Below are the code and all the weights of a small trained network. Each question names an input and a target symbol and asks about switching units off, where a switched-off unit gives its printed mean instead of its output.

import numpy as np


def w(rows, s, z=0):
    codes = np.array(rows[::2]) - 128.0
    scale = np.full(codes.shape[1], s)
    scale[-1] = z or s
    return codes * scale


def f(y):
    return np.maximum(y, 0)


def softmax(a):
    e = np.exp(a - a.max(-1, keepdims=True))
    return e / e.sum(-1, keepdims=True)


def log_softmax(a):
    a = a - a.max(-1, keepdims=True)
    return a - np.log(np.exp(a).sum(-1, keepdims=True))


def net(x, mask):
    ids = ['ΓΛΦβημπψ'.index(c) for c in x.split()]
    T = len(ids)
    res = E[ids] + P[:T]
    r = res
    for j in range(3):
        rows = slice(2 * j, 2 * j + 2)
        q, k, v = (r @ M[0][rows].T for M in (Q, K, V))
        z = softmax(np.where(np.tri(T) > 0, q @ k.T / 2**0.5, -1e9)) @ v
        o = O[0][rows]
        res = res + np.where(mask[j], z, o[:, -1]) @ o[:, :-1]
    y = f(res @ A[0][:, :-1].T + A[0][:, -1])
    res = res + np.where(mask[3:7], y, B[0][:, -1]) @ B[0][:, :-1]
    return log_softmax(res[-1] @ U[:, :-1].T + U[:, -1])


Q, K, V, O, A, B = {}, {}, {}, {}, {}, {}
E = w([
[49,145,169,106],'Γ',
[35,155,135,130],'Λ',
[228,168,146,43],'Φ',
[106,246,82,174],'β',
[52,121,119,138],'η',
[243,42,86,103],'μ',
[133,139,110,109],'π',
[93,175,177,83],'ψ',
],0.011)
P = w([
[102,148,115,64],'0',
[53,163,191,246],'1',
[119,158,132,134],'2',
[100,140,103,70],'3',
[123,149,179,212],'4',
[89,144,119,162],'5',
[137,149,86,69],'6',
[134,95,207,180],'7',
[149,155,98,162],'8',
[76,133,79,104],'9',
[125,41,225,170],'10',
[167,170,85,170],'11',
[115,145,79,93],'12',
[208,46,159,208],'13',
],0.013)
Q[0] = w([
[157,96,183,198],'H0',
[122,85,177,122],'H0',
[157,141,155,211],'H1',
[131,145,7,97],'H1',
[80,135,176,97],'H2',
[91,115,98,83],'H2',
],0.015)
K[0] = w([
[99,250,229,97],'H0',
[69,91,173,110],'H0',
[75,5,200,102],'H1',
[99,138,46,134],'H1',
[114,151,115,51],'H2',
[137,158,166,47],'H2',
],0.012)
V[0] = w([
[63,78,64,134],'H0',
[98,207,172,88],'H0',
[53,130,205,57],'H1',
[111,162,45,184],'H1',
[87,146,83,145],'H2',
[125,135,10,88],'H2',
],0.011)
O[0] = w([
[154,134,47,157,54],'H0',
[138,195,162,194,253],'H0',
[131,95,140,134,252],'H1',
[23,232,114,82,92],'H1',
[156,76,73,147,137],'H2',
[244,171,88,75,115],'H2',
],0.011,0.0032)
A[0] = w([
[116,37,82,12,54],'N0',
[115,2,76,214,140],'N1',
[84,146,78,73,4],'N2',
[138,104,75,96,97],'N3',
],0.0082,0.0022)
B[0] = w([
[1,40,192,110,214],'N0',
[89,204,108,120,253],'N1',
[123,162,130,153,203],'N2',
[97,77,118,150,167],'N3',
],0.009,0.0045)
U = w([
[166,46,175,255,201],'Γ',
[148,118,91,175,54],'Λ',
[197,130,135,116,73],'Φ',
[121,185,97,114,22],'β',
[153,87,58,183,75],'η',
[89,42,133,137,144],'μ',
[176,93,61,149,252],'π',
[117,122,200,219,151],'ψ',
],0.0094,0.0028)

Each question gives the input, a string of symbols that net reads in full, and the target symbol t.
The units are the heads (2 rows each of Q, K, V and O) and the neurons (one row each of A and B). Each row of codes is followed by its name. A weight is (code - 128) times the scale printed after its matrix; where a second scale follows, it is the last column's (O, A, B and U).
mask holds one flag per unit, heads first, then neurons. A switched-off unit (its flag False) gives its mean, the last column of its rows in O or B, instead of its output. The means were averaged over made-up inputs and are rounded, as every weight is.
A unit's drop is (log p(t) with every unit on - log p(t) with that unit switched off) / (log p(t) with every unit on - log p(t) with every unit switched off).
The circuit of an input: a set's keep is (log p(t) with only the set's units on - log p(t) with every unit switched off) / (log p(t) with every unit on - log p(t) with every unit switched off). Starting from all 7 units, units are removed one at a time, each time the one whose removal leaves the highest keep (on an exact tie, the one counted first), for as long as the keep stays at least 0.8.
units of the circuit, in order: the units of the circuit, biggest drop first
heads that matter: for each layer, one digit per head in row order, 1 if its drop is at least 0.15 and else 0, layers parted by /
drop of u: that unit's drop, to one decimal
input β Λ Φ Φ Φ Λ Φ Γ Γ Γ, target β: heads that matter : 011
input η Γ Γ Φ π Γ ψ Λ π μ Φ Φ μ, target μ: units of the circuit, in order : H0, N0
input η π β β ψ π μ ψ π π μ Φ ψ, target μ: units of the circuit, in order : H0, N0
input Φ ψ Φ Λ η β η π Φ Φ ψ Φ Γ, target β: units of the circuit, in order : H1
input Φ Λ Φ ψ ψ Φ Γ Γ Φ ψ Λ Φ, target ψ: heads that matter : 101
input Γ ψ π μ μ μ π Φ Φ β ψ β Λ, target β: heads that matter : 010
input ψ Γ Φ, target Γ: heads that matter : 011
input ψ Γ ψ Λ η Γ Φ β π μ μ Φ Φ, target μ: heads that matter : 100
input Φ π μ μ π ψ β π ψ Λ, target β: heads that matter : 011
input Φ Φ β β β Γ β β π ψ, target β: drop of N0 : 0.0
input π Γ Φ π Φ Λ μ β β β, target β: drop of N2 : 0.1
input μ ψ π Γ Λ β π, target β: drop of H1 : 2.6
